Each row was made from one path, in order. Every step used is in the known rows, and no mark comes twice. Write each row's path.
Known rows
X J N H L: [ -58  -76  159 -228   86 -129  -65 -162    2 -133 -164   41  -53   -4
 -130  -55  -88 -141   46  126   76   39    8  -54   61  143   13   53
  -74   49   47   48   74   83   99  100 -107  -12   22  112   60   91
  187 -186   29   48  246   -8 -103 -194   79  193  -61  -28   93 -129
 -256  -90   49 -128   11   70]
F D T V: [ 120   -4 -241   21  -14  168   76  -11  -45  -43   45  123  -20   53
  -18   29  -27   -1  252   11  211   68  -57   -5   65  114   74 -106
  -43  -97   60   22   90   92   82  -62    0   45   62  121   83  -46
  -60  -73   31  -38   21   66   49  -13  -15   45   68  -24   56 -125
   36   22   44  -30   97   -9]
D F Y E X J N H: [ -10  -25  231 -247  -13  -63   92 -203    4  -72 -152   59  -85  -70
 -173  -74   55  -30 -105   90 -151   31  157   13   64  183  160 -120
  -77   69  171  -44  168  228   88  -87 -206 -117 -156  -92  235  -45
  166  -74   43   77  533   65  272 -189  102   53  -13  -58  164 -125
 -226 -115 -105  -85  -54   68]
F D Y L H J X: [ -78  -57 -234 -175  151   87 -108 -124   41  107   -2   46  121  -27
 -105  -70  -77  -87  -50   23  170   11   91   74  236  -80   41 -147
  -45   63   -2   46   31  -15   24   75 -185  -78   17  136  159 -171
  104  -77   77   86  467   57   54  -91   12  111  -88  -99   97  -60
 -360 -146    6  -11   30   -2]
X F Y E: [-137 -117    5   29   56 -101   28  -86   57   41  -65   64  -28   20
 -101  -50  166  -21  -11   68 -135    4   -3   72    6  126   55   49
 -143  -30  114  -66   20   70   19  -81  -50  -66  -75  -72  113  -43
   18   78  -41  -14  276  -57  183    1   14  -24  -26   56   53  -14
  -12  -30  -48    5   91   76]
Y L H E X F D T V J: [  74 -133 -272 -211  104  208 -107 -265   26  249   16  119  -23  124
 -110  103 -135 -115  140   78  270  150  -92  122   55  -99  -29 -143
  -16  -21  236   25  172   96   21   31 -212  -83  -14  -52  260 -141
  173 -256  222  -86  413  -13  156 -217  147  100  -39   74   30 -187
 -271 -257  -36 -203  178 -120]
J N H F D: [ -21 -118  -47  -87   42   64   34 -108   24 -212   -3   87  109 -130
  -86  -74  117  -52   53   59   73  -36  143   88  160   50   34   35
 -109   30  167  -46   45  224  108  188  -33  -26  178  140  156  -75
   79 -124   36   73  292 -122   98 -110   10   85   29  -66  163 -126
 -261  -45   33  -27   77  106]
X J N H E: [ -39  -72  131 -211  -28  -45   82 -159    5  -86 -106   38  -68   14
 -137  -65 -126  -40   71  112   32   29   66  -37   49  106 -108   39
  -23   -1  115   -3  101  199    8   91   14  -74   99    8   66   -4
  178  -77  -24   32  184   17   91 -165   74  133  -50   49  144  -85
 -248 -204  -35  -89  -28   24]
J N H F: [-118  -80   67  -84   26  -11   39  -84  -12 -187  -89   38   65  -92
  -18  -81  122  -81   19   55   45  -33  117   78  110   30   58   67
  -61   55  149   19   61  182   69  204   31  -81  156   87   96  -60
   94  -90  -10   58  209 -103   52  -96   -4   48   16  -70   71  -64
 -219  -54   27 -105  120   71]
L Y E X J N: [  55  -90  187 -194  -70  -22  127 -169  -72  -44 -139   87  -15 -120
 -113   39 -129   33  -32  115 -131   21   -7 -176  -77  -32  134 -205
 -106   81   33   -6  151   66    5 -236 -179  -70 -231 -170  258  -15
   28 -111   42   32  304  242  147 -130  144  -42    2   76  144  -85
  -93 -107 -113  -57 -174  -41]
V Y F H L: [ -43 -104 -105 -136   84  -11  -44 -131   38   31  -76  176    5  -81
   21  -94  -46 -141   12  205  144  -89  -69  113  111   66    7   15
 -178    4  142   83  -82 -101  145  131 -119  246   52   98   13   61
   58  -66  -45  -70  307 -129  123  -25  119  -33   53  -30  -29 -122
 -172 -119   84 -127   37   44]
D V J N H L Y E X: [ -52  -13  117 -428   29 -171    1 -242   13  -82 -209   21   55    5
 -194  -60 -126 -148   37  177   77  143  -10  -91  -80  -47  319 -239
  -99  -52   54  -33  257   51   59  -38 -258  -59 -256  -49  284  -50
  147 -333   29   90  411  188  163 -240  111    8  -27 -157  111  -40
 -252 -133  -43 -197   58  -47]
H L J X F Y: [-182 -159    9  -30   18 -114  -28  -96   78    5 -261  144   37   64
 -138  -48  146 -211 -104   -8   11   68   63   49   85   35   30   -6
 -236  227  118   74   54  -89   49  129 -191  -65  -24  -66   44  -79
   24 -127   33  133  370  -16   61  -14   67   56 -166  -30  -41  -87
 -347  -45   54    1   27   64]
Y L H F D: [ -25 -189 -166  -59  231  147 -118  -93   -1   21  112   16  117  -53
 -111  -42   65  -54  -47   74  165  -15   49  173  185 -114  -27   10
  -17   20  125  -20  -29  -52   47  171  -95  -34   93  109  187 -104
  108  -52   72    9  391  -34  -10  -84   28   40  -31    3  122  -62
 -262 -161   73   28  127  -11]
H E N J X F D Y: [-108  -13 -301 -254  -51   12  -17 -245   99   -7  -76  159   31  -38
  -45    0   17  -62 -169   91  -91    3   10   63  168 -108  -85  -53
 -204   85   66  -18   -1  211   11  -64 -175  -59  -33  -30  129 -154
  -21 -167  153  107  260   88  330   11   45   90  -25   65   31 -195
 -522 -137  -38 -123   77  111]
V J N H: [ -77  -53   86 -203   54  -22   33 -169   37  -68 -129   17  -31  -49
  -36  -47  -64  -99   60   99   83   45  121   15   39   15   44    5
   20   -8  136  -36  178  137   13  136  -89 -114  -34   12   78   47
  231 -162   54   10  170  -98    6 -234  113   84  -63 -110    1  -11
 -121  -53   45 -139   11   24]
Y E X J N H L F D V: [ -53   16   99 -349   78    0  -45 -189    1 -143  -92   90    5  -73
 -277  -13  -32 -168   27  130  -13  111   79 -167   58   43   63 -175
 -115  -35  133  -87  126  180  199  -51 -293   35 -120  -28  337  -50
  148 -290   93  205  607  189  198 -293   74  212  -39  -47  328 -148
 -363 -142  -75  -54   72  -50]
E H J X F D: [  -6  -51 -107  -91   90   94  -94 -122   89   -2  -48  130  107    3
    9  -23   47 -131  -50  -12   98  -17   84   32  138  117  -22  106
 -121    7  114   89   48   86   63  138 -110   28  151  104  103    3
  176  -19   60   67  360 -132  150  -75   96  209  -99   21  149 -113
 -339  -36  -21   82   70   42]
L F Y E X: [-132  -75   25  -18  -36   23   53  -29   15   46   11   45    7 -126
  -98  -28  118  -19 -101  -17 -149  -26   80  -41   37  -44  135 -212
  -50  125   51 -131   93   62   79  -54 -141  -64 -150 -198  187 -160
  -24    7   14   80  317  188  246  -63   80 -120  -19  -23   94  -13
  -28  -65  -63   -4    7  -15]
X F D H: [  22  -51  -40   25  101   68   -4 -204   85   34   55  104   36   61
  -34    4   82  -24   -5   14  -60  -15  109   72   63  117  -72  127
  -95  -33  170   33  -39   94   22   10  -87   62   33   73  131   17
   65   -6   53   25  329 -179  190  -20  -93  113  -36   62  155 -126
 -153   -8    8  142   68   39]
D T J N: [  56  -72  -34   35  -34  170   57   40   35 -189 -162    9  -22  -51
   14   46  -78    7  152   25  190   31  -11  -59  196  102   47  -54
  -31   39  138   75   50  171   77  -63   58 -124  -93  -55  119  -42
   68 -109   86  -34   -4   46  -60 -160   38   78   72  -34   32 -101
 -125  -25   27  -98   69  -95]
N H E X F D V Y: [  69   53  -98 -246  -82  -80   63 -245   36  119   45  156   51   19
 -113  -86  -85  -65  -52   38  -51  139   85  118  -64   30   53  -74
 -219  -31  138  -42    4  191   62   52 -215  195   50  -14  196 -160
   98 -125   49    4  337  -58  391    1   41   17   -6   -8  135 -136
 -268 -219 -161  -63   53   38]
L H J X Y E N: [-186   -3  -92 -235   71  -62  -63  -70  -52   54 -104  162   -3  -44
  -19 -100  -60  -46 -206  175  -22   12   88  -22   76  -34   68 -113
  -41 -118  -15  -66  146   38  -49  -92   16 -117 -165   20  102  -22
  153 -100  -46   76  299  286  255  -66   14    5 -181   10   72  -24
 -323  -91  -19  -77   25  -22]
V J X Y: [  15  -57  -62 -154  -46  -38   92 -106  -37  136 -139  125  -44 -117
  -37  -31 -139  -78 -124   54   54   51   78  -16   46   16   27 -120
  -44   74   33   10  176  -33 -112  -18 -152  -27 -210 -139  -62    1
  127 -112  -12  -21  165   10  134  -96  125   68 -194   64 -125   22
 -138  -13   24  -61 -159    3]
T Y E X J: [  98  -64  167 -227  -76  -26   98 -141  -48  132   42   73  -91  -14
 -101    0 -187   22 -116   75 -110   76  -43  -77 -144   63   76 -127
    4   18  -73  -48  124   41  -28 -243 -154  -92 -203 -162  160   43
   18   89   56  -57  273  200  186 -116  133   22  -27   47   19  -82
   25  -97  -92  -35  -57   -9]
D T Y E H N J: [ -69  -72   -3 -252  218   51  116  -61   55 -138   98   33 -118   68
  -37  -78 -101    9   11  142   61  -30  -87  114   83  137  288   94
   -7  -13   44   46  157  127   11  -86   43 -152 -108   51  213  -17
  108   71   48 -150   95  238  233  -75  167   20  100  -58   -9  -47
 -107 -230   85 -236  284  -16]
F D V J X Y: [ 101    4 -180 -188  -33   27  156 -139  -49   77 -101  134   13  -71
 -143  -32 -160  -93  -99   66  145  140  136  -39   88   40   62 -223
  -89  -52   53  -41  176    1  -57  -63 -264   85 -244  -84   30  -44
   94 -188  -23   55  259   63  232 -115   46  135 -187   35  -11    3
 -185  -16  -16   50 -143  -26]
N H E X F: [ -23   16  103 -181  -79 -126  -40 -156   87  112   -2   54   33   71
  -51   -2    2  -37  -22  -19 -144   44   17   64  -58   -6  -67   79
  -65   84  101    7   87  211    6   88  -50  -29  136  -44   66  -94
   92  -98   99   18  237 -150  224  -32   33   27    2   39   86 -111
 -249 -139 -128 -114   95   36]
F H N J: [-103  -44  -12 -238   61  -33   60 -101   88 -101 -113   61   10    2
   -2  -30  -27  -93  -17  123  -31  -74   89   -9  190   32  -46   64
  -12   84   84  -36  104   73   68   84  -52  -24   60   86   35   22
   34  -60  135   32   47   -2   98  -33  109  -13   33   53 -107  -61
 -221 -124   53  -73   92  -12]
D Y E X: [  -5  145   23 -158  -63  -25   19  -55   29   89   55  -38   -2  -77
  -24    8  -51   71  -64   -2 -155   12  -20  -48  -94   16  113 -149
  -28    9  -79  -44   14  109   20 -232 -100  -45 -158  -95  148  -94
  -75    2   72    9  210  143  216  -29  -34  -53   73  -65   58   -6
  -35  -33 -154 -115    8   -9]
N H E X F Y L: [ -76 -141  -26 -166   52 -154 -103 -193   63  161  -28   33   59   28
 -139  -73    5  -87 -115   23   45   42  -27  201   49  -21   78  -19
  -95  173  109  -43  116  118   54  126 -176  -60   35    2   94 -188
   99 -100   50  -40  413  -74  165  -54   76  -57  -54   42   24 -106
 -301 -202 -114 -171   64  104]
F D H L Y E N J: [ -51 -135 -178 -356  178  -62 -132 -251   87 -136   12   99   62   -7
 -132 -103  -47  -30  -71  247    7  -45  -65  -13   64   19  161  -72
 -139  -79   -3  -87   86  -61   49  -92 -143  -46 -224  110  273    3
   37 -194   58   50  367  322  211  -33   78  -47  -27  -12  196 -151
 -375 -101  144   -4   97   52]
X J N H F Y E: [-159 -189  132 -167   38  -68  156 -168  -39 -143 -147   41  -31 -120
 -192 -150   93  -88   -6  164   -8   -7  157   17  122  238   71   10
  -99   51  175  -83  142  173   86   87  -62 -161   -5   -9  195  -52
  173   18  -84   46  466   49  147 -205   93   35  -79   13  153  -48
 -218 -136   24  -50   52   97]
T J N H E: [ -35 -128   62 -196  -60  -14   19  -99  146 -138 -154    8   36   25
  -50 -102 -144  -16  146   72  160   33   64  -20  160   84  -98   17
  -30  -36  105  -57   96  245   25  153  108 -138   89   -4   77  -31
  142  -48   41   -7   92  -24   70 -173   70  111  -16  -57  151  -93
 -289 -166  -33  -54  102   -6]
F D T V J: [ 116  -47 -268  -84  -17  210   72 -104  -23   24  -10   97  -51   22
  -42   56  -88  -63  256   65  279  106  -28  -12   54  104   37 -146
    2  -81  123  -15  167   46   54   -9 -102  -26  -57   19  110  -19
   59 -129   71  -76   77   46   34 -158  107   78   -6  -18  -23  -89
   12   -5  106  -76   71  -49]
L H E N: [-133   -4  -75  -90   48   48  -38 -100    8    6   48   35  -16  105
    8  -36  -35   10 -119  119   21   15   40   67   50 -197  -54  -27
   42  -99    8  -53  -17   75   -8   57  103  -45   31   46   95  -26
   87  -55   -3   49    0  231  149  -31  -56  -52  -35  -32   75  -73
 -244 -215   13  -68  108  -33]
Y L J X: [ -59  -45  -48 -140  102   35  -85   23  -30   61 -123   39   37  -18
  -56  -24  -32 -126 -101   14  157   62   13   33   16 -179  -49  -45
   -8  101  105   46  105 -153  -29    2 -108 -151  -63  -46   51  -59
   57  -99   52   71  282   98  -55  -68   89  -24 -149  -26  -25   51
 -290  -68   -2  -32  -61  -74]
T X J N H F Y: [ -31 -197  161 -140 -100  -52  229 -251  -73 -130 -230  144  -13 -134
  -69  -88   35 -104  -49   38   52   -5  209  -58  127  128  131  -88
  -57  203  154   22  212  185   50  199 -116 -104   70   -9   73   -8
  104    2   69   32  373  -70  184 -167   44   43  -53   60  110 -130
 -220 -110  -29 -129  -60  106]
V J X F H E N: [-138  -17 -186 -228  -69   57  -15 -233   48   85 -219  215   -3    9
   52    3   49 -203 -171  217   44   26   71   39  101 -154 -192   41
  -24  -55  239   18  103  127   39   17  -57  -73   14  -26   53   46
  161 -117   54   95  259    1  284 -143   57   14 -115   90 -121 -134
 -489 -161    8 -113   44  -15]
Y E X F D: [ 101   14  -39  -97   -2   18  -91  -90   71   96   85   96   37  -44
  -88   87   60   21  -28   13 -191   21  -30   -8  -95   11  -37  -12
 -116  -39  100  -98   -1  160   47 -212 -152   -2  -69  -93  207  -32
   -8  -85  170   26  341  -72  242  -57   49   30   37   88  155 -109
 -110    8 -163   11    8    2]
D Y E X J N H L: [ -63   69  184 -386   24 -149  -48 -218   31  -45 -108    6  -53  -81
 -158  -45 -138  -72  -18  125  -82   50  -14 -106  -36  162  127  -95
 -100   62  -33    2   86  192  120 -131 -207  -56 -135   17  210   -8
  110 -184  101   57  458  137  113 -220   47  138   11  -93  153 -133
 -290 -123 -105 -243   17   59]
L H E X: [  30   12   59 -100  -55   24    8  -73   40  139   98  -16    6  103
  -52    4 -122   32  -75  -50  -63   31   62    4  -32 -114  -30 -107
   59   31  -18  -11   31  102  -53   46    3  -26   69  -85   89 -105
   61  -74  103   61   94   79  183  -40    5  -40  -13  -20   84  -60
 -143 -202 -111  -17   17  -92]
D F Y E N J: [-145  -50 -105 -219   72  -32  -59 -113   50 -123 -110   29  -67  -44
  -67  -82  170  -14 -200  164 -105  -32   11  109  128   44  141  -88
  -81  -32  102 -131   70   43   42  -96 -114 -160 -245  -76  166  -66
   37  -50   38   38  249  221  249   -8  108  -63   12  -20   10  -61
 -239  -61   43  -97  111   77]
T D F H: [ 159  -48  -17  -97   29  129  -34  -21  139 -147   13   83    2  -10
    0  -99  164   16   37   68  -63  -34   -6  129  123    3    8  100
  -21  -76  213  123  -30   99  111   48  -97   46  104  110  106   70
   83    4   33  -25  274 -132  188   29  -66  110   96  -44  140 -151
 -207  -88   50  104  136    0]

Write each row's path
[-123 -193 -110 -311   16   58   77 -239   70  -62  -47  168   -7   32
   14  -78 -113  -50 -103  273  117  -74  -67  128  197  -72  -48  -26
  -55  -22  100  -35  139   86   38   88  -55  -27   32   33   48   20
    6  -43   20  -44  242   75  330  -41  144  -32   76   17  -61 -187
 -297 -212   79 -157  162   72] -> T Y F H E N J
[-193   -8  -56 -239  136 -155 -182 -121   70 -144  -91   68  -19   22
 -118 -158  226  -89 -130  215   -7   -5  -14  180  105   72  215   -1
 -106  -83   80  -89   31   56  161   15  -49  -67 -129  147  155  -23
   96  -81  -68   50  366  195  196  -53  -14  -27    9 -158  100 -125
 -362  -89   92 -169  192  159] -> D F Y E N H L
[ -71  -16 -307 -317   57  158   -5 -175  -53  -87   -2  132   -8  -65
  -36  -46   76 -119  165  262  246   91   11   75   69   63   61  -48
   -4 -187  221 -129  241  164  146   18  -12 -169  -43  121  276  -30
  164 -145   27  -45  325  196  194 -255   95  -10  -14  -66   98 -110
 -286  -73  161 -216  286    9] -> Y E N H F D T V J
[ -23 -255 -195 -270  213   14  -35 -153  -17   68   -3  134   77 -143
 -148 -124  -73  -94 -184   78  108   -6   87  137  277  -30   20  -58
 -113  138   89   11  153  -48  -82  138 -228  -74  -21   11   96 -147
  159 -183  134   32  521  -39  125  -34  168  101 -170   88   33  -69
 -428 -161   64  -12   37   25] -> N J X Y L H F D
[  12   78 -271 -301   22   28   55 -148  -83   36  -89  163  -20 -108
 -113  -36 -118  -81 -208  226  114  138   72  -39   20  -64   89 -246
  -77 -225   61 -167  171   54  -12 -266 -204    8 -401  -67  150    6
   95 -212  -40   64  304  321  349 -166   23   37 -184   35   45   -3
 -296  -25  -40  -51  -82  -25] -> F D V J X Y E N
[  36 -191 -216 -242   28  144  168 -254    9  -60  -96  225  -60  -43
 -143  -22 -201  -35  331  216  372   38  -24  106  201  182   31 -151
 -159  -63  295  -26  294  260   30  132  -89   29  -13   21   97  -95
  150 -309  -44 -144  373  -77  326 -240  157  166    7   33  146 -177
 -217 -162   59 -280   69   50] -> X Y F D T V J N H E
[ -38 -127 -280 -309  174  -33  -32 -253   25  189  -48  162   -6   86
 -164 -134 -136 -179 -130  106   92  126   35  170  114 -137  -19  -66
 -191  -62  196   51    6    2  -78   54 -261   36   -3  -49  208 -183
  195 -167  116   59  467  -38  277  -12  153   85 -146   57   57  -73
 -437 -338  -79  -37  115  -57] -> N J X F D V Y L H E
[-251  -44  -81 -295  256  129   50 -184  175 -174   82   33   17 -121
  -77  -74   47  -15    8  124  -85 -106   95   27  253   43   74   22
 -126   65   81 -101   48  136  113   63 -143  -27  -61   21  318 -104
   86   46  107    5  364  209  316 -102  151  130   59  -56  235  -41
 -303 -252   65  -93  257   22] -> L F D Y E H N J
[-145 -274   32 -148  146  -33   34 -204  -85 -104 -177   18   26 -151
 -166 -128   38 -159  -90  150  216   -2   98  127  229  104  101  -17
  -90  195  172  -12  130   54  119  217 -188 -116   -3   76  145  -93
  189  -71  -54   -9  486   16  -54 -210  118   46 -109   34   44  -82
 -318 -170   64 -129   19  121] -> X J N H F Y L
[ -53  -23  -32 -255    7   74  -76 -178   65   18   25   70    7 -180
 -215   45  -18  -53  -21   81 -133   11  -19 -138   73   65  -18 -191
 -146  145   -6  -70  -21   31  161 -124 -319   39 -185 -126  287 -110
    1 -104  121   87  559  235  192 -166  106  164   13   26  227 -155
 -288 -144  -19  -57    8   -4] -> H L F D Y E X J
[ 141 -154   52 -171  -70  160  215 -200  -84 -146   40  172    4 -145
 -154   -6  -69  -37  -19   62   64   59  103   58  144  141  202 -103
 -100  219  142   76  186  285  134   17 -199  -75   14   34  277 -123
  112 -143  108   -3  452   60  188 -204  112  110   73  -43   83 -278
 -258 -141   44 -150   23   70] -> E X J N H F D T Y
[ -66 -301 -173  -18  248  194  -94 -173   30  -71  -28  188   39   38
 -136   15   15  -71   71  122  216   34  -55  216  245    9  188  -16
 -145   31  224  120   63  126   72   44 -144 -130   12  132  300 -144
  147 -158  102  -58  502  -63   62 -120   62  202   68  -26   41 -236
 -244 -192   55 -171  204   12] -> X F D T Y L H J N
[  -2 -165 -337 -110  141  219   -5  -60  -60   72  -39  205  -18 -260
 -154   22  -30 -117  -30  102  211   28    4   77  268  -87   71 -168
  -75  170  243   45  196  -50   23  -24 -261  -56 -257 -110  129 -189
  177 -240   31  -32  484   94  125 -170  189   93 -125   92  -17  -49
 -315 -121  138 -158  -76  -68] -> V J X Y L F D T
[-112 -156  102 -294  108  -13  -51 -144  -42  -86 -162   85  117 -238
  -97  -77  -43  -78 -171   88  136   45   92  121   83   -4  126  -87
 -150  251  165  -25  229   30   48  179 -225 -100  -76  -27  160 -150
  122 -289   79  -21  555   46   92 -117  120   30  -95   -9   25  -68
 -429 -140  -49 -241   -9   33] -> E X Y L J N H F
[   5   18   71 -250 -127  102  171 -252   41  112  -67   55    2  -60
  -61   37 -175  -18  -20  125  -15  -44   37  -53  150   89 -180 -111
  -55  154  104   70   68  116   93    3 -196  101   32  -85   74  -58
   20  -29   33    6  452   -8  321 -139   63   46   72   88   89 -147
 -291 -231  -86  -98  -55  -22] -> D Y F H E X J
[ -26 -150  -17  -83  182  170  -74 -175  110 -173  -77   84   60   12
 -140   22  -20  -98   65  101  220  -66   67   41  139   55  -51  -38
 -170   51  255   27  -19    5  102  139 -155   46  -39   43  192    6
   39 -281   46   92  506  -31  137 -195   15  143  -25  -59  254 -159
 -358  -50   82   14   10  -10] -> Y F D H L J N
[ -26 -134  -40 -306   91  -71   47 -286   51 -203 -184   89  114    7
 -228  -86  -87 -153  137  186  217  128   59  -14  122    0  246 -169
 -175  -33   96  -13  193   16  100  161 -284   59 -117  118  229  -37
  156 -324  -11   79  360   67   58 -192   85  128  -32 -164  139 -110
 -291 -125  115  -66   45   46] -> F D V J N H L Y
[  28  -75 -275 -154  253  169  -45 -146  -73  -27   93   36  106 -137
  -19 -160  -43 -120 -152  134  380   43    4  228  102   32  198  -38
 -141  -98  123   26  -89 -110  129  156 -197  215  -10  149  228  -87
  143   20  -84 -104  371  107  122  -39   75   33  -35  -43   98  -25
 -264 -225   10  -43  129   12] -> E H F D V Y L
[ 100  -25  -37 -269  -46  140  115 -164 -107 -108  -41  147  -33  -97
 -128    5  -34  -73  193  114  122   84   42  -78   33  207   80 -129
  -73  -34  206  -21  235  316  155  -95 -100 -108   44   35  316  -73
  100 -185  109   30  466  109  208 -261   97   95   35   18  219 -204
 -235  -83  -55 -154  112  -15] -> Y E X J N H F D T V
[-314  118  -67 -312   23 -148  -96 -188   47    7 -181  127   47  -28
   18  -83  130 -131  -97  159 -133   25   66   38   68    4   37   59
 -129  -36   81    0  105  194   74  -54  -50 -180  -34  101  170  -73
  129  -43   -4   98  452   77  266  -88  -33   54  -65  -81   93  -68
 -458  -54  -29 -196  206  100] -> D Y E N H J X F
[-250  -49   52 -244  123  -14  -47 -194   36 -173 -243   28    7  -11
 -140  -53   45 -268   75  132  165  104   96  -32  141  -53  104  -96
  -58   -6  183    2  142   51  124  249 -203  -24  -82  -11  171  -43
  217 -289   -4  141  344   31   26 -273   66  206  -78 -154   67  -33
 -295 -129  104 -161  196  -47] -> D V J N H L F
[ -79  -40 -186 -315   84  -66  -16 -151   39   31 -127  345  -55   64
 -124 -152   36 -209  232  150   98  163  -24   85  -52  177   76   43
 -300  -96  261   80  149   49  104  -18 -107  -24   68   93  244  -50
  148 -155   59    6  552   11  244  -54  149   71  -86 -125  129 -154
 -362 -132   66 -160  217   26] -> N H L J X F D T V Y E
